<62> [ 18   1  23  48  25   7  -6 -24   0 -35  20  13  26 -35   3 -12   1  13
   1  14 -17 -26 -15 -28 -14]
<62> [-19 -11 -35 -32   5 -17 -17  50 -17   2 -27  -8 -24  34  10  -3   2 -22
  33 -24 -25 -19  35  33 -19]
<61> [-24  -5 -56 -17   9  28 -22  53  22   4  14  11 -55  48  16  10   2 -39
  18  18 -44 -15  -2  59 -53]
<62> [-26   7 -17   5   6  57 -15  42  21  30  29   1 -48  -1  -1  20   7  10
   2  -4  -3  -6   8  15 -18]
<60> [  4  -1  10  -9 -14 -10   7  14  -9   3 -35  -9  12  32  -7  24  23  -4
  10   2 -10  20 -18  -5  46]
<60> [ 51 -13  28 -31   8 -41  48 -71   8 -38  73  61  -4  -9  -3  -1 -51   6
 -59 -57  56  -3 -19  20 -29]
<60> [ 36  10   9 -21  -2 -22  30 -15  -5  -3 -20  49  16   5 -34  29  -2  36
  -9 -37   3  14  15 -25   7]
<62> [-21  10 -15 -19 -34  24 -10  36  -3  63 -67 -25  -3  28 -14  28  30  13
  11  22  -1  38  12 -11  49]
<56> [ -3 -14   4 -51  -1  -1 -11   5   0   8 -18 -14 -46  10  10  -5  11 -32
  -4   7   7 -18  13  -5   3]
<56> [  7   4  -9   7  33   7 -15  14  13 -34  -9  13 -20 -11  -5 -10  20 -13
  26  23 -56 -40  16 -25 -38]
<61> [  9  11 -17   7   4 -30   7  -3  -8 -29   4  21  14  11  -7   8  -1   5
   0   1 -26  -3   3  -3 -22]
<62> [-22  -1  -7   3  26  69 -56  72  26  35  15 -31 -95  -3  17   4  37   4
 -12  42 -38 -56  30 -13 -31]
<56> [-41  31 -11  10  13  20  -2  53 -21 -16  52  10 -21  -8  -5  40   2  -9
  29 -40 -20   9  16   6 -14]
<61> [ -6   1  -9   8   3 -19 -10  15  -6  -1 -22 -26   4  -4  -3 -17  13  14
  10   4 -15 -16  26 -15  -1]
<60> [  0   5 -15  -6  -9 -35  16 -10 -15  -5   0   8  21   1  -9  -2 -16  16
  -1 -30  14  11  18   6  -7]
<56> [ -2  24   3  22   3   5 -11  -2 -19   9   3   3  31 -20   8  -7 -18 -10
  -2  26 -14  22  12  -5 -12]
<61> [ 15  27  -1   4  -2  -8  35  -7   5 -20  35  48  15  14 -24  39 -11  10
 -10 -22  -9  36 -19   7  -5]
<60> [  7  18  16  28  16  23 -10 -30  18 -16  24   1  -1 -42   3 -16   5  -9
 -16  56 -17 -10 -10 -39 -23]
<56> [ -3  -1 -15  17  -7  16 -11 -27 -17   9 -28  25  47 -16   9  -5 -20 -11
  22  21   2  15  -6   3 -13]
<56> [  5 -20  24  58  -7  31  -8   8 -12  11  -7   1  55  18  15  18  -2  19
  15  -5   7  17 -58  30  47]
<62> [ -2   8 -15 -27   0   4  35 -12  30 -15   9  30 -10   5 -26   8  -6 -19
  24 -24   1  24 -10  15  -9]
<60> [ 33   3  23 -27   0   4  -4  14  -1  18 -10  17 -27  29  -1  30  12   5
 -39  16 -13   2  -1 -11  15]
<61> [-21 -23 -28 -13  -2  19  -7   5  72  -1   9 -52 -76  18   0 -30  40 -10
 -11  47  -4 -38 -24   6 -12]
<56> [ 17   4  37  -8 -12  32  19 -37   5  27  15  25  14 -18  -3  16 -23  -2
 -23  -6  45  40 -25  -1  28]
<60> [-13  33  17  28  -1  -4   5 -54 -67 -44  50  57  61 -55  12  36 -36 -23
   7 -14  20  27 -14 -32 -18]
<62> [-17 -21  -4 -16  14   7  -4 -33  15 -47   5  -2 -29 -26   6 -18  19 -40
  33   7   4 -44 -17 -24 -19]
<61> [  3  -2  22   1 -11  -9  11 -36  18   2 -13 -35   6 -23  -8 -25  15   7
 -14  23  24   4 -10 -35  31]
<60> [  4 -34  19  31   8  -3  10 -17  37 -42  22 -34   7  21  16 -31  12 -27
  12  16  -2 -16 -76  35  26]
<61> [ 30  31  24  19   3 -50  37 -24 -14 -42  35  26  35  -7 -26  23  -5  33
 -30 -22  -6  20  -5 -31   8]
<62> [ 33   8  41 -68  13 -16  40   2  32   0 -14   2 -47  -3 -40   0  17  -3
  -6 -39   6   8  29 -32  31]
<60> [-56  10  -2  12  -4  42 -20  -9 -13   6  17 -26   1 -50  19 -12  -5 -44
  36  18  21  10  -2 -11  -1]
<56> [-16 -12 -34  20  -7 -16 -14   2 -26   1 -30   2  25 -12  -4  -3   4  46
  21 -25   8 -28  31 -15 -17]
<60> [ 21  20  17 -26 -11 -41  31 -32 -20   0  31  23   9 -14 -13  11 -30  20
 -47 -35  39  25  23 -13  -2]
<61> [  7 -14 -11 -32  25  12   3  18  14 -13  -6  31 -28   9  -3  -6  -8 -29
  37 -32 -20 -20  13  27 -30]
<62> [-28   4   0   1 -32  47   7   5  12  54  -1 -13  -5  -2  -9  27   6  22
  -4  -8  46  40 -16   4  41]
<61> [-31 -16  50  23  20  62 -22  -8 -18  -8  28 -14  -6 -68  21  -4   3 -24
  39 -25  36 -26 -16 -27  24]
<60> [  3 -17 -35 -56  -2  15  -6 -11  16  16 -36  33 -37  11  -2  -2  -3 -25
  13   6   2 -16  18   9 -37]
<56> [ -7 -28 -29 -35 -10   4 -14 -24 -12  13 -46  21  -9  -8   4  -4  -1   1
  18 -11  26 -29  21 -12 -22]
<62> [-24   5 -19   1 -35  17  -5   3  -8  42 -15 -11  11  15   3  22   1   9
  -8  14  25  35 -11  11  23]
<62> [-40  -7 -21 -28 -32  29   0  -2   7  27 -51 -18 -11   5 -12  19  32 -15
  39  10  22  21 -13 -17  38]
<61> [-26  11  -1 -14 -23  48   3   1  14  55 -30 -16   9  -8  -4  -2  -5 -28
  23  22  21  57  -6  12  34]
<60> [ 19 -42  29 -31  10  25   9  -6  37  -1  34   4 -52  23  16  -5  -6 -25
 -17 -25  32 -22 -43  45  11]
<61> [ 13 -20 -22   6  -1  -3  -4  -4 -23   2 -37  45  33   6  -5  13 -11  32
  24 -37   3 -16  12   6 -16]
<56> [-18  39  -5   3  -6 -16   8  31  -9   7  60 -19  -5  18  11   6 -26 -25
 -29   7 -11  47   6  41  -8]
<56> [-33  53  50  22  14  11   0  34 -31 -14  16 -39  10 -54 -17  19  28 -12
  31  -6 -22  28  26 -68  49]
<62> [ 12   5  -3 -30   5 -15 -18  19   0   2 -51 -16 -27  17  -3  -3  33 -15
  -2  45 -44 -18  27 -35   0]
<61> [ -1  29  17  29 -20 -20  -9 -22 -59   7   0   3  67 -15  17  17 -22  -3
 -22  28   7  43  -3 -18  18]
<56> [  7   1  26  62   5  15  -2   3  -7  -7  -9  -6  54 -10  -2   5  10  26
  19   5 -14   9 -30 -10  35]
[ 23  14  -5  -2  -1 -30  25  -8   1 -11 -12  24  36  17 -16   1 -15   0
   3  -6 -19  31  -1  13   0] : <62>
[-41 -11 -11  35 -11  55 -34 -11  -1   4 -36 -20   6 -29   7  10  42  -1
  41  47   0 -20 -28 -46  17] : <62>
[-11  10  10  26  -2  -9  -7  22 -18   2   1 -29  19   0   4   1   7  10
   3   0  -8   8   3  -4  23] : <56>
[-16  10  15 -31   2   7 -28  17 -25  13 -21 -29 -19  -5  24  -8   4 -62
   8  39 -16   6  19 -10   9] : <56>
[ 26  24   9 -20 -21 -43  16   4 -30  19 -68   7  44  21 -27  23  11  23
  -4   1 -16  43  28 -34  42] : <62>
[ 10 -11   6 -10   4   7   7  22  18  15  11  -1 -30  15  -9   6   4  28
 -15 -31  11 -11   6  14   7] : <61>
[-47  23 -39  -1 -11   0 -29 -12 -20  14   4 -29  -1 -38  20 -30 -16 -33
   3  49   3   5  39 -12 -44] : <60>
[-28   3 -26 -28 -16  -8 -17 -61 -27 -26  13  15   4 -15  38 -10 -25 -87
   0  58  13   8 -22   3 -42] : <60>
[ 23   2 -11   0   5 -14 -14  12  -6   1  -8  16  -6  25   7   8   1   9
 -26  25 -30 -14   9   2 -24] : <60>
[ 10  -6   7  -5 -17 -23  -1  -4  -8  17 -45 -26  27  20   4 -12   5  -2
  -5  22   0  18  -5   1  35] : <62>
[  3 -13  -5   2   8   8  19  16   8   3  -8  22   7  -3 -24   6  -4  38
  34 -72  14  -6  14  13   5] : <60>
[ 21  -6  17  13  18  34 -18  31  -3   4  -1  30 -14  16   5  33  12  12
  -1   0 -29 -20 -11  -1   0] : <60>
[ 11  20   6  25  14   1  -8 -13 -17 -12  35  27  12 -30   4   5 -18  16
 -24   8  -8  -8  15 -20 -36] : <60>
[ 16 -14  -3 -10  -6 -18   8 -24 -11  14 -75   9  46 -17 -18 -22  -4  23
  33 -21  13   2  29 -22  15] : <61>
[ 10  25  24  -4  10 -26  32 -17   4 -25 -10  -3  27 -31 -31 -14   4  -3
  22 -16  -9  23  17 -38  19] : <61>
[-11  22   8   9 -35  21  38   1  63  47  16 -47 -21   9 -41  14  30  53
 -41  14  36  54 -25 -13  60] : <61>
[ 11  -5  -3   7   7 -12 -12  25 -16  -5  31  12 -17  25  15  18  -7  18
 -30 -15  -9 -22   3  21 -20] : <61>
[-20  14  -5   9 -13  35  -6  15  -5  36  41   7 -21  -9   2  32  -9  29
 -30 -13  30  14   6   4  -4] : <62>
[  1   9   9  25  13  -6 -20  17 -16  -4 -15 -18  12 -18   2 -11  13  13
   6  16 -27 -18  24 -29   0] : <56>
[-19   9  22   7   3  33   5  10  19  23  10 -31 -14 -36 -13 -11   9  12
  11 -14  22   9  12 -19  26] : <60>

(28) [ -8  22  64  14 -68 -24   5   8  19   4  12  34  10   9 -14 -29  20 -13
  15  20   3  41  -2  28 -16]
(28) [  7  10  -9   4  35  28  17   4  38 -56  44   4  36 -16  -9  16 -11   0
  -9 -32 -12 -32   6 -45  26]
(27) [-45  19 -22  45  28   3  -8  20  14 -11 -23   8  -7  17  35  34 -12  -8
  23 -27 -12 -17   1 -18  38]
(35) [ 23   5  -9 -41  11  -5   3 -34 -28 -13  13 -19  -9 -14  -1 -37 -28   0
 -30  12   4   0 -10  48 -53]
(32) [ -3  12 -43 -44  13   0  35  -8  20  38  26  12   8  -3   1 -23  16  11
   6 -42  -6  -8  12 -22  44]
(27) [ 18 -24  -5   8 -12   7 -12   6  -5   0  28  -2  -2  20   3  13  20  28
  23  17 -11  -3  32  -3  -4]
(35) [-28  14 -33  17 -13   4  -9   8  -8  -5  18  -4   9   8   3 -33  -6   8
  16 -19 -15 -24  39  -1  35]
(28) [ 15  -8 -13 -10   1 -12 -10  -6 -35  -5   3  -7   8 -11  -2 -16 -20  -6
 -25  15  12 -29 -22  -6 -11]
(32) [ 41 -12   8 -28  53 -24  35   0  18 -10   3  33  -3   4  19  54   1   6
 -32  18  23  12 -68 -58  -1]
(35) [ 49 -25  28 -47 -12  30   1 -24  11  16  10 -15   2 -23 -36   3  10  11
 -24  15   7   7  12  30 -36]
(27) [ 25  17  13 -47  -2   7  28 -28  50   8  55  14  32 -19  -6  -7  10  -1
  -6 -26  -4 -23  -8  10 -10]
(28) [-28  31  14  25  -2 -20  -7  -4  19 -27  -6   1 -13  19  25 -11 -20   4
   1  13  -6  20   6  37  -6]
(27) [  5 -13 -22   5  35  -1  -9  -4 -10  -7  -6 -14 -12   8  24  30  -8   8
   2   4  -2 -15 -11  -7 -10]
(32) [-12  -1 -25 -26  50  23  20 -16  30  36 -27 -14 -43  11  25  36  16  16
  26 -33 -17  37  20  30  -4]
(28) [ 21 -15  11 -11 -20  -9  -3  -4 -29  -4   6 -18  24 -28 -32 -28   2 -19
 -19  12  16 -13 -27 -19 -22]
(32) [-17  14 -36 -10  -4 -12  13   2  16  32  21  14   9  12  14 -18  11  14
  14 -24  -7 -21  17 -18  51]
(28) [  8 -22 -20   8 -13 -41   1  23 -40  16  -2  20 -20  37  12  -9  17  28
   7  41  11  28  -1 -37  22]
(27) [-10  26 -20 -37  33  -1  38 -13  41  36   6  27   2  -5  24  17   7  -9
   7 -51  -4  -9 -24  -8  23]
(32) [ 76 -36  47 -60   5  31  20 -14  30   9   9  16   5 -23 -43  37  12  16
 -49  28  22  18 -13  -9 -20]
(32) [-24  -3 -16  -5   6  69 -10  -5 -22   4 -38 -45 -12 -38 -44 -23 -10 -24
   7 -49 -18   7  50  40 -11]
(28) [-34   8   0  -4   9 -12  15  -4  12  68 -50  -7 -17  -7  21  24  34 -33
  41 -41   1  22 -39   5 -10]
(27) [-24  24  20  23 -16  -4  -4   1  22 -12   3   8  -3  13  13  -4  -1  -4
  20  -3 -11  14  13  31  -6]
(35) [ 52 -31  62 -16 -21  35   3   0  -6  -2  12  24   4 -17 -31  42  23 -16
   6  13   2  19 -14  16 -65]
(35) [  7  10  24 -14  -8  -9  18  -6  36  -1  12   3  21 -14 -16  -9  10  -6
 -14  -2  10   8 -17 -16   8]
(35) [-31  14 -14  39 -25  -3 -11  23  32 -17  22  -1  29  14  -7 -24   3  19
   8  -5  -8 -24  46 -37  78]
(35) [ -6  12  30 -11   3  12  28   2  29  22 -12  22   8 -20  -8  25  24 -36
  18 -39   0  20 -34  -9 -11]
(32) [ -6 -16 -13   4  -1  48 -15  -8  21  28  13 -32   6  -8  -3  27  30   4
  51 -41 -29 -26  47  23  -9]
(35) [  6  24  23 -18  11   4  28 -10   2 -28  20  22  10 -21  -5  -7  -8 -33
  -2 -25  -3  14 -35  12 -42]
(35) [ -2   5 -12  12 -38  -9 -13   4 -51 -15  41  10  12   6  -1 -45  -4  -7
  23   2 -13 -22  15  17 -23]
(28) [-30  28 -48   9  78 -22  -8 -29 -10 -42 -23 -58   9 -27  41  -1 -57 -31
 -30 -27   6 -58 -64  -6 -19]
(28) [ -9  -9   2  18   4  10  -5   8  19 -15  -7 -20 -21  22  -2   5  12  30
  15  16 -12  43  47   8  10]
(32) [ 15  -8  10  -5  17   1   6  -4  -1 -12   1  -3  -2  -5   2  20   3  -6
  -1   4   2   9 -21  -5 -27]
(28) [ 26 -46 -15 -12 -19 -19 -11   6 -49  45 -12 -19  -5   0 -14  -5  30   9
   4  29  17   1 -12 -32  -7]
(27) [  0   5  17   0 -20   3  -1  -4   5   0  12   2   2   1  -4  -9   9  -3
  14   0  -7  10  10  24 -20]
(35) [-12  26 -17  -5  44  -2  25  -4  18 -36   6   6  -1  -2  14  -1 -22  -4
 -14 -21  -4   7 -14 -14  12]
(27) [  5  25  12 -12  -2  11  14  -7  47 -26  35   8  53 -34 -25 -17 -18 -16
 -36 -26   7 -49 -12 -29  35]
(32) [  1  25   8 -10   1 -11  -5 -36 -12 -26  35 -15   7 -11  24 -23 -20 -22
  11  -9 -13 -21 -23  65 -81]
(28) [ 17 -22   8  -2   3  40 -27 -25  53  24  21 -45  27 -19   2  51  22   8
  24 -22 -15 -64  20  20 -17]
(27) [  2  -8  30  38 -23  20 -38  -6 -19 -39  14 -32  12 -10  -6   6  -5 -18
  25   9 -15 -21  11  42 -67]
(32) [ -5  -6   1 -13 -19  30  -1   0  -1  19 -17 -16 -10 -10 -34 -25   8   5
   0  -9  -5  25  45  23  10]
(27) [-23  27 -20 -21  25 -17  35   3  29  30 -19  32 -14  10  21   1   0   1
  -7 -27   5  20 -17 -19  49]
(32) [  5  -9  23  47 -19  30 -54  -2 -16 -39  18 -22  39 -24  -3  29 -23 -30
   8  -2  -9 -88  -6  19 -41]
(27) [ 19 -32 -11  -2   3  14 -21  -5 -17  25  -2 -19  -8   3   7  30  13  12
  16   8  -4 -23  10   9 -21]
(35) [-14 -12  24  31 -34  -9 -15  22  57  32 -20  -9  21   9 -16  19  32  20
   1  18  13  -4  19 -45  73]
[-17  21 -15  -2   5 -30  13  11 -27  10 -16  44 -23  21  28 -10 -17  -6
  -5   3   6  15 -24   1  14] : (28)
[  1  -1  -9  11 -12 -42 -10   6 -27  -3   5  12  -7  24  22 -14  -9  13
  -7  36  10  -3 -15  -6   2] : (28)
[-13  -1 -51  24  50 -45   8  15 -24 -45   3 -14  -4  22  30  -6 -16  17
 -10  17   7   2 -25 -69  30] : (28)
[-32  26  -7   9  35  17  23   6  35 -14 -16  10 -17   7  13  17  -2  -3
  16 -36 -16  33  14   2  22] : (28)
[-11 -14 -21  28  18  -1 -17  17 -21  -2 -24   1 -23  24  24  31  -5  12
  12  12  -3  -1   7 -11  13] : (35)
[-15  11 -13  25  24  -9  -4  11  14 -34  -6   0   7   7  13   9 -24   7
 -20   5   4 -17  -5 -32  39] : (27)
[-13   4 -27  -1  21  30 -10  -1  17  20 -13   1   1  -5  11  27 -14   2
  -3 -31  -7 -46  17   1  38] : (32)
[ -6   0   8   8   9 -19  11  13 -21 -18 -31   3 -21   6  -6 -10  -5  -4
 -14  21  12  51 -18 -16  -3] : (32)
[ -7 -17 -53   7 -23 -17   0  22   6  29  40  -4  22  25  -4 -29  34  45
  22   0  -6 -26  51 -66  87] : (35)
[ 23 -28 -23   3  23  16 -10   1  -6 -37  22 -38  14  -7 -18   2  -4  23
 -16  13  -1 -20  21 -37   9] : (28)
[-32  37 -13  -8  19  -3  10  -3  -5  21 -35  42 -38  16  39   6 -31 -12
  -2 -22  -5  12  -9  49   6] : (28)
[ 27 -21  -5 -49 -26  -3  14  -3   6  68  -4  15  -5   1 -24 -15  26  26
 -19  13  17  12  16 -10  37] : (27)
[ 28  -6 -65 -48  55  30  25   9 -66 -13   2  44  -5 -20 -10  -4 -50  -9
 -55 -29   9 -41 -18 -45  34] : (28)
[-31  61  21 -29  12 -14  35 -20  43   7 -30  17  14 -37  -5 -31 -31 -47
 -44 -41  18   5 -55  15  15] : (27)
[  6   3  13 -13  -7   2  17  -7 -31 -13  15   1  -4 -13 -12 -23  12 -26
  23 -13  -9  34 -14  22 -62] : (27)
[ 18   7   8 -18  10 -15  19  -9  12 -24  24   5  13  -6  -5 -13  -5   3
 -22   9   8   8 -21 -15  -8] : (35)
[ 16   4   1  -2 -24 -14 -15   1 -15   1  25  39  -1  23  20  -3 -20  18
 -14  30   2 -30   7  22   5] : (28)
[  4   6   1 -22  51 -44   2 -30 -12   4 -60 -25 -39   0  37  14 -33  -7
 -45  34  28  26 -72  28 -46] : (35)
[-21  30  -3  -5   2  -9  27   4  42  12  14  34   0  16  18  -2  10   7
  15 -24  -9  16   8  -3  36] : (27)
[  0   2  39  18 -38  15 -20  -4 -23 -29   2 -21  19 -29 -34 -28  -7 -34
   0   3  -1  -3  -2  31 -50] : (27)
